Table B holds the same points as the rows below and some others, measured another way and shuffled. Each row below is followed by which row of B it is.
B:
1: -46; -34; 32; -225; 216; 113; 260; -432; 419; 71; 14; -72; 182; 44; 103; -89; 231; 75; -186; -9; -65
2: -21; -32; 49; 387; -73; -254; -79; -325; 92; 18; 55; 433; 341; 66; 125; -55; -274; -338; 229; -31; 107
3: -1; 37; 16; 97; 77; -67; 54; -150; 26; -60; 63; 235; 71; 87; 71; -34; -163; -163; 153; -48; 121
4: -10; -97; 15; 397; -112; -260; -27; -516; 253; 90; 95; 366; 427; -25; 119; -56; -103; -306; 86; -63; -52
5: -77; 20; -24; -88; 99; -157; 96; -396; 324; 427; -80; -79; 521; -270; -75; -166; 201; 166; 66; 276; -233
6: 76; 110; -47; 166; -22; -89; 51; 238; -228; -76; 93; 53; -143; -24; 45; 36; -201; -74; 243; -100; 0
7: 121; 48; 10; -73; 206; 190; 110; 53; -2; -51; 71; -24; -121; -17; 110; 88; 78; 74; 100; -76; -48
8: -30; 125; -45; 196; -194; -219; 138; 323; -187; -35; 46; -147; -103; -17; 79; -46; -248; -69; 152; -117; -51
9: 37; 38; 160; 35; 125; 190; 101; 136; -35; -207; -12; 76; -128; 296; 326; 52; -188; -126; 116; -148; 235
10: 140; 76; -18; 157; 108; 16; -35; 124; -205; -99; 104; 236; -110; 1; 61; 97; -167; -104; 314; -82; 57
11: -46; 4; -1; -196; 206; 12; 188; -384; 323; 168; 3; -25; 248; -60; 0; -106; 180; 102; -54; 94; -91
12: 30; 133; -21; 162; -146; -73; 164; 472; -265; -160; 64; -195; -303; 55; 140; 28; -249; -44; 138; -211; -18
13: -344; 100; -56; 10; -324; -458; 419; -62; 201; -13; -11; -306; 105; 170; 27; -350; -281; -136; -220; -123; 29
14: 7; 145; -30; -122; 193; 2; 118; 111; -136; -102; 48; 101; -139; 85; -28; -33; -190; -19; 205; -5; 174
15: 12; 34; 144; 34; 149; 106; 52; 12; -4; -122; -34; 180; 7; 250; 246; -6; -210; -136; 174; -47; 247
16: 10; 43; 63; 154; -74; 37; 192; 198; -80; -321; 102; -2; -283; 296; 284; 35; -254; -216; 1; -326; 157
17: -72; 188; -36; -169; 66; -12; 282; 334; -178; -276; 54; -122; -382; 246; 48; -74; -292; -43; 51; -173; 224
18: 97; -78; 168; 280; 14; 110; -6; -106; 102; -75; 19; 186; 111; 159; 377; 97; -86; -198; 116; -153; 59
19: -135; 97; 51; 0; 120; -168; 61; -185; 31; -56; -29; 320; 177; 234; 34; -171; -360; -225; 214; 64; 349
20: 156; -36; 48; -22; 115; 306; 198; 56; 128; -69; 81; -231; -170; -3; 278; 149; 246; 118; -92; -217; -213
21: -105; 228; -33; -329; 164; -29; 233; 298; -119; 58; -89; -263; -100; 16; -69; -152; -127; 199; 155; 134; 88
22: 159; -96; 52; -83; 282; 270; 73; -389; 340; 191; 41; 1; 231; -179; 139; 106; 409; 168; -19; 38; -260
23: 24; 119; -13; 207; -241; -84; 195; 542; -248; -150; 60; -320; -311; 43; 204; 32; -214; -23; 74; -256; -100
24: -147; 66; -46; 129; -225; -286; 271; -12; 85; -72; 65; -135; -3; 104; 86; -158; -212; -151; -90; -189; -17
25: -67; 119; -10; -290; 174; 41; 259; 44; 74; 51; -47; -221; -37; 24; 4; -108; 20; 159; 7; 56; 12
26: -143; 106; 27; -336; 228; 42; 305; -112; 148; -140; -7; -25; -87; 273; 48; -162; -122; -21; -66; -31; 267
27: 105; 18; 34; -46; 170; 183; 147; -7; 55; -75; 70; -23; -115; 39; 153; 77; 77; 33; 29; -126; -34
28: -47; 86; 140; -84; 164; 125; 162; 93; -12; -202; -41; 77; -115; 342; 242; -47; -251; -122; 104; -92; 317
29: -54; 243; -74; -118; 100; -142; 118; 354; -300; -40; -15; -15; -158; 20; -120; -112; -320; 30; 320; 82; 173
30: 189; -85; 174; 32; 148; 462; 171; 77; 146; -184; 40; -154; -202; 174; 470; 210; 205; 37; -97; -286; -85
31: -125; 226; -85; -170; 97; -197; 189; 191; -182; -80; 0; 14; -118; 103; -135; -178; -332; -26; 212; 50; 231
32: 98; 65; 25; -7; 77; 191; 198; 285; -117; -252; 98; -111; -366; 156; 218; 106; -67; -22; 24; -268; 33
33: -258; 94; -48; -74; -34; -332; 286; -292; 185; -116; 44; 120; 102; 263; -30; -282; -326; -246; -78; -82; 261
34: 32; 239; -74; 21; 49; -157; -5; 455; -405; 65; -24; -9; -98; -124; -110; -36; -295; 75; 452; 128; 63
35: -228; 188; -58; -253; 135; -218; 257; -55; -16; -168; 12; 120; -72; 284; -108; -259; -381; -142; 66; 6; 388
36: -64; 128; -67; -136; 187; -191; 23; -190; 57; 305; -61; 97; 359; -208; -187; -155; -29; 116; 284; 322; -25
37: 160; -225; 214; 118; 187; 340; 30; -547; 522; 173; -19; 63; 400; -24; 434; 129; 425; 25; -99; -40; -231
38: -130; 229; -84; -63; 7; -291; 113; 225; -208; 83; -43; -35; 37; -35; -146; -194; -329; 14; 298; 151; 120
39: -20; 100; 83; -38; 188; 31; 54; 22; -70; -131; -11; 229; -16; 232; 117; -41; -275; -142; 233; 0; 310
40: -21; 78; 54; -82; 185; 53; 115; -33; 8; -110; 11; 154; -32; 189; 109; -46; -179; -92; 135; -34; 229
41: -274; 162; -26; -86; -283; -245; 497; 357; -15; -242; 8; -490; -315; 311; 146; -243; -328; -80; -231; -281; 104
42: 169; 8; -1; 244; 101; 6; -99; -63; -85; 16; 105; 301; 78; -96; 79; 127; -62; -112; 312; -36; -31
43: 242; -48; 93; -44; 99; 489; 263; 268; 98; -136; 83; -438; -364; 9; 407; 255; 352; 215; -178; -325; -304
44: -69; 194; -47; -117; 57; -120; 167; 275; -176; -21; -16; -111; -118; 34; -47; -109; -232; 54; 194; 36; 100
45: -7; 67; 42; 59; 65; -7; 125; 19; -27; -174; 55; 134; -94; 212; 147; -21; -223; -160; 105; -144; 185
46: 121; -240; 199; 748; -371; -19; -3; -226; 255; -118; 121; 137; 204; 148; 608; 164; -40; -401; -89; -434; -187
47: 118; -48; 71; -61; 248; 250; 96; -218; 221; 31; 36; 39; 79; -10; 193; 92; 209; 65; 13; -45; -87
48: -48; -21; -35; 343; -159; -309; 57; -315; 128; -17; 132; 261; 218; 26; 65; -80; -192; -294; 64; -140; -18
49: -186; 324; -113; -320; 177; -288; 121; 250; -259; 158; -111; -32; 56; -54; -309; -273; -344; 137; 395; 337; 227
50: 121; 201; -49; -22; 170; 33; 5; 440; -402; -96; 51; 69; -276; -28; -45; 69; -244; 41; 411; 13; 114
51: 25; 178; -90; 51; 121; -220; -85; 109; -249; 164; 5; 221; 148; -185; -187; -64; -227; 5; 476; 224; 58
52: 38; 103; 7; -121; 151; 143; 204; 194; -82; -209; 71; -66; -290; 171; 121; 23; -104; -3; 49; -170; 116
53: 34; 24; 114; 130; 95; 55; 13; -8; -15; -108; 5; 227; 36; 193; 229; 21; -210; -177; 203; -68; 199
54: 156; 49; 105; 67; 184; 240; 23; 222; -156; -180; 40; 125; -200; 149; 252; 142; -126; -59; 231; -131; 144
55: 192; -267; 303; 142; 83; 540; 184; -303; 533; -22; -11; -213; 121; 145; 687; 220; 463; 36; -314; -299; -265
56: 160; -10; 27; 293; -6; 43; -4; 58; -82; -126; 133; 172; -87; 24; 201; 140; -99; -158; 173; -209; -39
57: -40; 87; 61; 34; 88; -32; 97; 48; -65; -174; 16; 197; -64; 258; 131; -57; -311; -190; 175; -78; 280
58: 150; 43; 43; 7; 156; 231; 113; 181; -83; -188; 83; -1; -264; 104; 210; 140; -23; -7; 114; -190; 32
59: 164; 71; -7; 24; 142; 137; 41; 196; -134; 12; 60; -43; -117; -113; 85; 115; 44; 104; 213; -37; -106
60: 38; -9; 59; -125; 227; 158; 148; -234; 213; 3; 22; 45; 73; 65; 136; 0; 108; 21; -8; -27; 10
61: 492; -208; 165; 371; 206; 558; -182; -80; 104; 82; 118; 112; 65; -256; 461; 470; 474; 92; 182; -176; -417
62: -94; 244; -57; -229; 110; -115; 164; 351; -217; 71; -82; -188; -79; -34; -110; -145; -208; 159; 263; 153; 95
63: -5; 121; -13; -182; 171; 8; 113; 108; -11; 198; -74; -162; 100; -150; -42; -71; 41; 214; 189; 179; -87
64: 129; 40; 11; -88; 265; 187; 60; -46; 25; 18; 48; 66; -24; -50; 69; 86; 100; 84; 145; 7; -30
65: 7; 78; -1; -154; 128; 37; 149; 18; 83; 211; -63; -218; 132; -159; 21; -51; 131; 215; 96; 125; -163
66: 29; 36; 23; 175; -22; -38; 102; 61; -63; -196; 106; 124; -120; 162; 172; 28; -218; -197; 98; -211; 102
67: 159; -71; 166; 359; 22; 128; -86; -57; 25; -52; 31; 257; 129; 99; 367; 144; -85; -199; 217; -130; 32
68: -41; 203; -49; -177; 141; -107; 93; 226; -157; 173; -74; -113; 53; -125; -125; -117; -127; 173; 304; 218; 21
69: -249; 301; -93; -359; 136; -265; 260; 233; -198; -54; -68; -63; -114; 168; -222; -301; -426; 26; 210; 151; 348
70: 118; -174; 132; 675; -316; -66; 0; -159; 150; -137; 143; 178; 123; 121; 490; 141; -104; -386; -7; -394; -141
71: 11; 207; -33; -160; 124; 12; 135; 404; -230; 40; -55; -201; -147; -55; -22; -43; -124; 179; 256; 91; 24

-25; 319; 27; 74; -19; -189; 188; 276; -13; -19; -16; 200; -199; -320; -24; 53; -78; 388; 184; 43; -93; 60; 192; -287; 21; 53 => 50
-36; -108; -85; 260; 116; 64; -1; 80; -87; -340; 66; -84; 24; -52; -124; 95; -85; -132; 54; -122; -118; 178; 46; 177; -59; -48 => 63
-193; 22; 35; 44; -80; -96; 148; -71; -42; -119; -24; -103; 23; -59; 53; 200; 64; 174; 127; 98; -11; 459; -52; 183; 40; 73 => 30
7; -135; -92; 85; -43; 84; -52; -16; -2; -331; 142; -193; -142; -31; -278; 2; -561; -46; 326; -220; -67; -197; 70; 62; -140; -100 => 36
72; -117; -32; 339; 319; -95; -86; 607; 127; -103; 107; 380; 111; -150; 117; 215; 180; -287; -210; -111; -223; 140; 331; -9; -55; -252 => 67
-116; 19; 6; 32; -83; -52; 91; -8; -5; -95; 3; -107; -26; -87; -59; 103; -103; 109; 168; 20; -24; 175; 15; 78; -6; 5 => 27
-142; -324; -117; 67; -109; 124; -48; -239; -3; -485; 111; -371; -114; 205; -225; 201; -586; -113; 292; -188; 67; 148; -48; 359; -138; -73 => 37
104; -13; -22; 367; 358; -126; -56; 688; 97; -64; 90; 456; 107; -243; 131; 175; 269; -231; -241; -82; -271; 117; 363; -105; -29; -233 => 10
-190; 131; -11; -345; -477; -151; 219; 50; 351; 504; -301; -146; -145; 39; -110; 99; -298; 27; -18; 228; 368; -266; 216; -94; -51; -125 => 70
179; -76; -12; 373; 354; 27; -126; 516; -10; -28; 167; 236; 292; -317; -40; -96; 300; -380; -136; -159; -411; -131; 179; -35; -40; -241 => 19
-210; -137; -4; 266; 133; -66; 97; 100; -40; -177; -65; 16; 222; 33; 197; 361; 448; -156; -237; 119; -42; 767; -2; 382; 55; -1 => 43
-92; 40; 9; 50; -30; -131; 86; 156; 54; -130; 42; 69; -121; -97; 21; 203; -173; 186; 165; -5; -30; 204; 139; -24; -21; -27 => 59
-131; 314; 152; -156; -230; -168; 243; -35; -17; 355; -104; -85; 94; -330; 10; -95; 236; 345; 190; 233; -65; 78; -71; -111; 119; 111 => 17
-62; -204; 32; 36; -31; 62; -11; 157; 190; 572; -172; -169; 636; -51; 2; -82; 658; -738; -471; 188; -55; -59; -14; 337; 21; -276 => 13
-56; 101; 12; 192; 93; -105; 105; 242; -31; -59; -18; 130; 47; -199; 53; 128; 201; 59; -31; 42; -127; 283; 110; -1; 26; -11 => 58
-118; 145; 38; -95; -189; -150; 172; 200; 191; 395; -194; 31; 57; -127; 9; 64; 127; -25; -115; 196; 98; -20; 163; -62; 18; -92 => 8
-89; 60; 79; 26; -53; -64; 84; -49; -79; -57; 85; -108; 89; -208; -14; 8; 45; 199; 265; 21; -168; 206; -91; 72; 43; 52 => 21
-201; 154; 15; -328; -496; -31; 245; -216; 162; 524; -316; -402; 58; -36; -226; -127; -80; -28; 34; 267; 273; -259; -34; 45; 6; -14 => 24
-155; 139; 93; -46; -92; -229; 198; 312; 206; 478; -208; 166; 195; -157; 208; 175; 492; -47; -283; 297; 49; 260; 168; -11; 92; -91 => 23
42; -110; -42; 334; 278; -40; -56; 491; 77; -69; 49; 249; 179; -138; 54; 141; 260; -351; -250; -70; -203; 130; 244; 62; -40; -218 => 18
2; 17; -10; 11; -114; 90; 48; 27; 26; 329; -118; -250; 305; -184; -242; -260; 182; -350; -82; 61; -77; -336; -32; 76; -18; -130 => 33
-131; 331; 64; -121; -269; -115; 257; -133; -87; 73; -80; -164; -151; -272; -152; -85; -159; 480; 367; 128; 3; 17; -54; -156; 53; 171 => 9
-64; -111; -1; 191; 78; 46; 7; -10; -100; -172; 70; -144; 202; -104; -56; 38; 146; -140; 54; -38; -181; 250; -82; 242; 3; -28 => 25
-62; 267; 24; 76; -41; -143; 180; 150; -67; -77; -21; 84; -152; -265; -46; 51; -57; 350; 202; 44; -78; 133; 104; -179; 23; 78 => 54
87; 21; 75; 245; 259; -103; -41; 485; 36; 106; 120; 296; 273; -333; 110; 3; 402; -155; -101; -22; -353; 58; 165; -65; 24; -172 => 57
-29; -2; 69; 291; 270; -145; 41; 462; 34; 99; 13; 313; 325; -235; 251; 188; 650; -180; -290; 94; -256; 443; 141; 86; 76; -115 => 32
20; 123; -12; 158; 56; -54; 66; 254; -16; -30; 1; 87; -3; -242; -95; -20; 8; 26; 48; -23; -141; -47; 145; -105; -18; -55 => 53
-100; -352; -78; 130; 12; 78; -108; -92; 10; -513; 210; -212; -67; 152; -114; 260; -485; -110; 277; -222; -45; 236; -2; 334; -130; -105 => 22
-105; -245; -37; -40; -158; 101; -48; -256; -5; -246; 136; -391; 10; 67; -218; 39; -442; -74; 358; -136; -26; -10; -110; 282; -93; -63 => 11
